Below is a small trained network, with its code and all its weights. Each question gives an input and a target symbol and asks what happens when units are switched off, that is, made to give their printed mean instead of their output.

import numpy as np


def w(rows, s, z=0):
    codes = np.array(rows[::2]) - 128.0
    scale = np.full(codes.shape[1], s)
    scale[-1] = z or s
    return codes * scale


def norm(h):
    return h / np.sqrt((h * h).mean(-1, keepdims=True) + 1e-5)


def f(y):
    return np.maximum(y, 0)


def softmax(a):
    e = np.exp(a - a.max(-1, keepdims=True))
    return e / e.sum(-1, keepdims=True)


def log_softmax(a):
    a = a - a.max(-1, keepdims=True)
    return a - np.log(np.exp(a).sum(-1, keepdims=True))


def net(x, mask):
    ids = ['αβδελξσω'.index(c) for c in x.split()]
    T = len(ids)
    res = E[ids] + P[:T]
    r = norm(res)
    for j in range(3):
        rows = slice(3 * j, 3 * j + 3)
        q, k, v = (r @ M[0][rows].T for M in (Q, K, V))
        z = softmax(np.where(np.tri(T) > 0, q @ k.T / 3**0.5, -1e9)) @ v
        o = O[0][rows]
        res = res + np.where(mask[j], z, o[:, -1]) @ o[:, :-1]
    y = f(norm(res) @ A[0][:, :-1].T + A[0][:, -1])
    res = res + np.where(mask[3:15], y, B[0][:, -1]) @ B[0][:, :-1]
    return log_softmax(norm(res)[-1] @ U[:, :-1].T + U[:, -1])


Q, K, V, O, A, B = {}, {}, {}, {}, {}, {}
E = w([
[255,173,152,87],'α',
[222,217,132,90],'β',
[91,225,165,125],'δ',
[176,150,167,76],'ε',
[108,223,214,41],'λ',
[150,242,129,76],'ξ',
[164,241,206,108],'σ',
[113,213,108,66],'ω',
],0.0074)
P = w([
[65,31,88,139],'0',
[169,147,188,94],'1',
[175,142,182,78],'2',
[188,140,185,79],'3',
[157,255,50,168],'4',
[115,240,2,175],'5',
[144,179,62,147],'6',
[163,134,120,138],'7',
[152,126,190,64],'8',
[166,150,89,115],'9',
[146,182,106,149],'10',
[145,188,127,128],'11',
[124,189,72,124],'12',
],0.0071)
Q[0] = w([
[178,129,201,71],'H1',
[123,160,67,127],'H1',
[140,128,63,186],'H1',
[96,134,141,175],'H2',
[89,234,160,11],'H2',
[21,69,206,188],'H2',
[119,133,145,148],'H3',
[175,223,147,116],'H3',
[139,177,128,49],'H3',
],0.011)
K[0] = w([
[102,105,100,236],'H1',
[247,162,160,61],'H1',
[113,146,203,60],'H1',
[131,163,131,212],'H2',
[121,111,99,29],'H2',
[108,136,173,166],'H2',
[195,91,96,147],'H3',
[81,39,106,61],'H3',
[116,47,102,102],'H3',
],0.012)
V[0] = w([
[110,139,249,120],'H1',
[63,183,227,99],'H1',
[146,195,171,157],'H1',
[67,122,122,100],'H2',
[56,155,104,146],'H2',
[101,181,176,95],'H2',
[167,117,207,99],'H3',
[58,87,78,131],'H3',
[118,222,92,127],'H3',
],0.014)
O[0] = w([
[136,110,176,139,202],'H1',
[153,95,182,128,243],'H1',
[158,159,224,63,255],'H1',
[201,75,139,142,96],'H2',
[200,112,130,74,33],'H2',
[202,143,115,185,204],'H2',
[153,88,169,174,198],'H3',
[48,112,133,1,115],'H3',
[210,183,84,126,104],'H3',
],0.0097,0.0068)
A[0] = w([
[94,87,137,41,140],'N1',
[160,157,159,121,213],'N2',
[172,81,148,108,85],'N3',
[79,73,75,108,136],'N4',
[92,165,102,148,129],'N5',
[201,161,143,120,252],'N6',
[86,188,77,127,99],'N7',
[166,175,170,149,69],'N8',
[122,185,146,76,99],'N9',
[99,110,165,252,206],'N10',
[85,131,11,68,92],'N11',
[122,141,198,78,107],'N12',
],0.011,0.0027)
B[0] = w([
[99,69,102,111,181],'N1',
[107,112,116,130,233],'N2',
[89,137,209,140,152],'N3',
[171,176,163,183,147],'N4',
[88,132,153,163,146],'N5',
[82,121,72,149,255],'N6',
[146,254,124,134,151],'N7',
[153,159,118,158,225],'N8',
[90,138,165,126,191],'N9',
[116,82,65,189,218],'N10',
[180,97,155,71,154],'N11',
[89,137,167,119,224],'N12',
],0.0087,0.0079)
U = w([
[94,205,90,133,67],'α',
[141,174,107,94,249],'β',
[116,61,174,95,76],'δ',
[77,88,123,171,75],'ε',
[252,97,161,150,157],'λ',
[185,106,105,59,255],'ξ',
[194,125,226,113,240],'σ',
[233,155,118,49,26],'ω',
],0.012,0.0024)

Each question gives the input, a string of symbols that net reads in full, and the target symbol t.
The units are the heads (3 rows each of Q, K, V and O) and the neurons (one row each of A and B). Each row of codes is followed by its name. A weight is (code - 128) times the scale printed after its matrix; where a second scale follows, it is the last column's (O, A, B and U).
mask holds one flag per unit, heads first, then neurons. A switched-off unit (its flag False) gives its mean, the last column of its rows in O or B, instead of its output. The means were averaged over made-up inputs and are rounded, as every weight is.
A unit's drop is (log p(t) with every unit on - log p(t) with that unit switched off) / (log p(t) with every unit on - log p(t) with every unit switched off).
The circuit of an input: a set's keep is (log p(t) with only the set's units on - log p(t) with every unit switched off) / (log p(t) with every unit on - log p(t) with every unit switched off). Starting from the 12 units with the biggest drops (on a tie, the unit counted first), units are removed one at a time, each time the one whose removal leaves the highest keep (on an exact tie, the one counted first), for as long as the keep stays at least 0.8.
units of the circuit, in order: the units of the circuit, biggest drop first
most important unit: the unit with the biggest drop
top k neurons: the k neurons with the biggest drops, biggest first
which heads matter: for each layer, one digit per head in row order, 1 if its drop is at least 0.15 and else 0, layers parted by /
drop of u: that unit's drop, to one decimal
input β β α β β ε ω σ δ, target α: most important unit	H1
input α ε δ, target ε: which heads matter	001
input α β α σ σ ε δ σ β, target ε: which heads matter	011
input α β α α, target α: which heads matter	110
input β σ σ δ α ξ ε α α β β, target α: which heads matter	011
input σ β β σ σ σ α α β σ β δ σ, target λ: which heads matter	001
input σ σ ω λ σ δ β σ β β σ β, target λ: which heads matter	001
input β σ σ ξ β σ ε σ σ, target α: units of the circuit, in order	H1, H2
input ω ε σ ε, target ω: which heads matter	101
input ξ δ β σ σ β α λ, target ω: units of the circuit, in order	H3, H2
input ξ β ξ ω, target ξ: which heads matter	011
input α σ σ β ξ β σ ε ω, target ε: which heads matter	101
input ω α σ β, target ξ: units of the circuit, in order	H3, H2
input β β β, target β: which heads matter	100
input ξ ξ σ λ β δ, target σ: which heads matter	110
input α β σ σ σ α ε ω ε σ σ δ ε, target ε: units of the circuit, in order	H3, N10
input ξ ξ σ β β β ξ β, target ω: which heads matter	011
input β σ σ α σ σ ω σ ω, target α: which heads matter	101
input σ σ β ε ω σ ω ω, target λ: units of the circuit, in order	H3
input β σ α σ α, target α: most important unit	H2
input α σ σ σ δ δ, target σ: top 2 neurons	N6, N1
input σ δ σ σ α σ ω σ δ, target λ: drop of H2	0.2
input ξ α β σ σ, target ω: drop of H3	0.7
input β ε ε σ σ β σ α ε, target α: drop of N10	0.0
